Here is a tiny trained network, its code and every weight. The questions are about switching its units off for an input and a target symbol, where a switched-off unit gives its printed mean instead of its output.

import numpy as np


def w(rows, s, z=0):
    codes = np.array(rows[::2]) - 128.0
    scale = np.full(codes.shape[1], s)
    scale[-1] = z or s
    return codes * scale


def norm(h):
    return h / np.sqrt((h * h).mean(-1, keepdims=True) + 1e-5)


def f(y):
    return np.maximum(y, 0)


def softmax(a):
    e = np.exp(a - a.max(-1, keepdims=True))
    return e / e.sum(-1, keepdims=True)


def log_softmax(a):
    a = a - a.max(-1, keepdims=True)
    return a - np.log(np.exp(a).sum(-1, keepdims=True))


def net(x, mask):
    ids = ['ΘΛΞΠαβεζμω'.index(c) for c in x.split()]
    T = len(ids)
    res = E[ids] + P[:T]
    r = norm(res)
    for j in range(3):
        rows = slice(2 * j, 2 * j + 2)
        q, k, v = (r @ M[0][rows].T for M in (Q, K, V))
        z = softmax(np.where(np.tri(T) > 0, q @ k.T / 2**0.5, -1e9)) @ v
        o = O[0][rows]
        res = res + np.where(mask[j], z, o[:, -1]) @ o[:, :-1]
    y = f(norm(res) @ A[0][:, :-1].T + A[0][:, -1])
    res = res + np.where(mask[3:11], y, B[0][:, -1]) @ B[0][:, :-1]
    return log_softmax(norm(res)[-1] @ U[:, :-1].T + U[:, -1])


Q, K, V, O, A, B = {}, {}, {}, {}, {}, {}
E = w([
[138,112,130],'Θ',
[144,97,170],'Λ',
[116,105,104],'Ξ',
[109,95,90],'Π',
[136,88,101],'α',
[144,71,83],'β',
[251,20,152],'ε',
[143,172,67],'ζ',
[140,171,77],'μ',
[67,147,163],'ω',
],0.015)
P = w([
[254,117,207],'0',
[161,129,70],'1',
[132,116,58],'2',
[128,101,56],'3',
[130,70,68],'4',
[127,51,73],'5',
[124,46,74],'6',
[119,53,66],'7',
],0.006)
Q[0] = w([
[116,120,165],'h1',
[107,108,65],'h1',
[17,242,150],'h2',
[167,158,116],'h2',
[28,104,49],'h3',
[28,82,254],'h3',
],0.027)
K[0] = w([
[141,165,129],'h1',
[89,79,152],'h1',
[1,69,92],'h2',
[137,188,177],'h2',
[26,88,35],'h3',
[5,100,222],'h3',
],0.026)
V[0] = w([
[134,130,182],'h1',
[35,194,223],'h1',
[22,41,81],'h2',
[130,192,98],'h2',
[221,87,27],'h3',
[170,250,120],'h3',
],0.02)
O[0] = w([
[147,109,94,110],'h1',
[90,86,5,157],'h1',
[123,65,35,66],'h2',
[83,103,174,123],'h2',
[110,49,158,255],'h3',
[78,159,227,83],'h3',
],0.02,0.0056)
A[0] = w([
[61,151,138,72],'n1',
[190,233,165,173],'n2',
[8,158,136,2],'n3',
[97,53,120,10],'n4',
[174,83,81,166],'n5',
[201,251,107,151],'n6',
[99,141,134,92],'n7',
[62,83,134,95],'n8',
],0.022,0.0054)
B[0] = w([
[129,71,119,149],'n1',
[128,150,3,215],'n2',
[117,11,85,156],'n3',
[32,78,165,192],'n4',
[113,64,195,255],'n5',
[105,233,167,208],'n6',
[105,115,80,135],'n7',
[88,162,172,196],'n8',
],0.034,0.0083)
U = w([
[66,212,100,185],'Θ',
[128,63,1,253],'Λ',
[133,98,116,14],'Ξ',
[142,87,117,14],'Π',
[175,85,116,118],'α',
[185,56,132,116],'β',
[144,92,117,52],'ε',
[83,143,198,164],'ζ',
[87,130,169,109],'μ',
[33,15,135,147],'ω',
],0.011,0.002)

Each question gives the input, a string of symbols that net reads in full, and the target symbol t.
The units are the heads (2 rows each of Q, K, V and O) and the neurons (one row each of A and B). Each row of codes is followed by its name. A weight is (code - 128) times the scale printed after its matrix; where a second scale follows, it is the last column's (O, A, B and U).
mask holds one flag per unit, heads first, then neurons. A switched-off unit (its flag False) gives its mean, the last column of its rows in O or B, instead of its output. The means were averaged over made-up inputs and are rounded, as every weight is.
A unit's drop is (log p(t) with every unit on - log p(t) with that unit switched off) / (log p(t) with every unit on - log p(t) with every unit switched off).
unit that matters most: the unit with the biggest drop
top k neurons: the k neurons with the biggest drops, biggest first
heads that matter: for each layer, one digit per head in row order, 1 if its drop is at least 0.15 and else 0, layers parted by /
drop of u: that unit's drop, to one decimal
input μ ω ω ζ μ ζ Λ β, target ζ: unit that matters most : h3
input ω Π ω ζ Λ, target Θ: heads that matter : 001
input β β ε, target β: heads that matter : 101
input Θ ζ ζ ζ ω, target Θ: top 3 neurons : (n6 n2 n3)
input β β ω, target Θ: heads that matter : 001
input α ζ α, target ζ: heads that matter : 101
input α ω ω, target Λ: heads that matter : 111
input Λ Π ω Θ ω, target Λ: heads that matter : 011
input ζ β α, target ζ: heads that matter : 110
input ω β ζ ε ω Λ, target Θ: drop of n6 : 0.2
input ε ω Λ ζ ζ μ, target ζ: drop of n4 : 0.1
input ζ ω α Π, target ζ: drop of h3 : 1.1
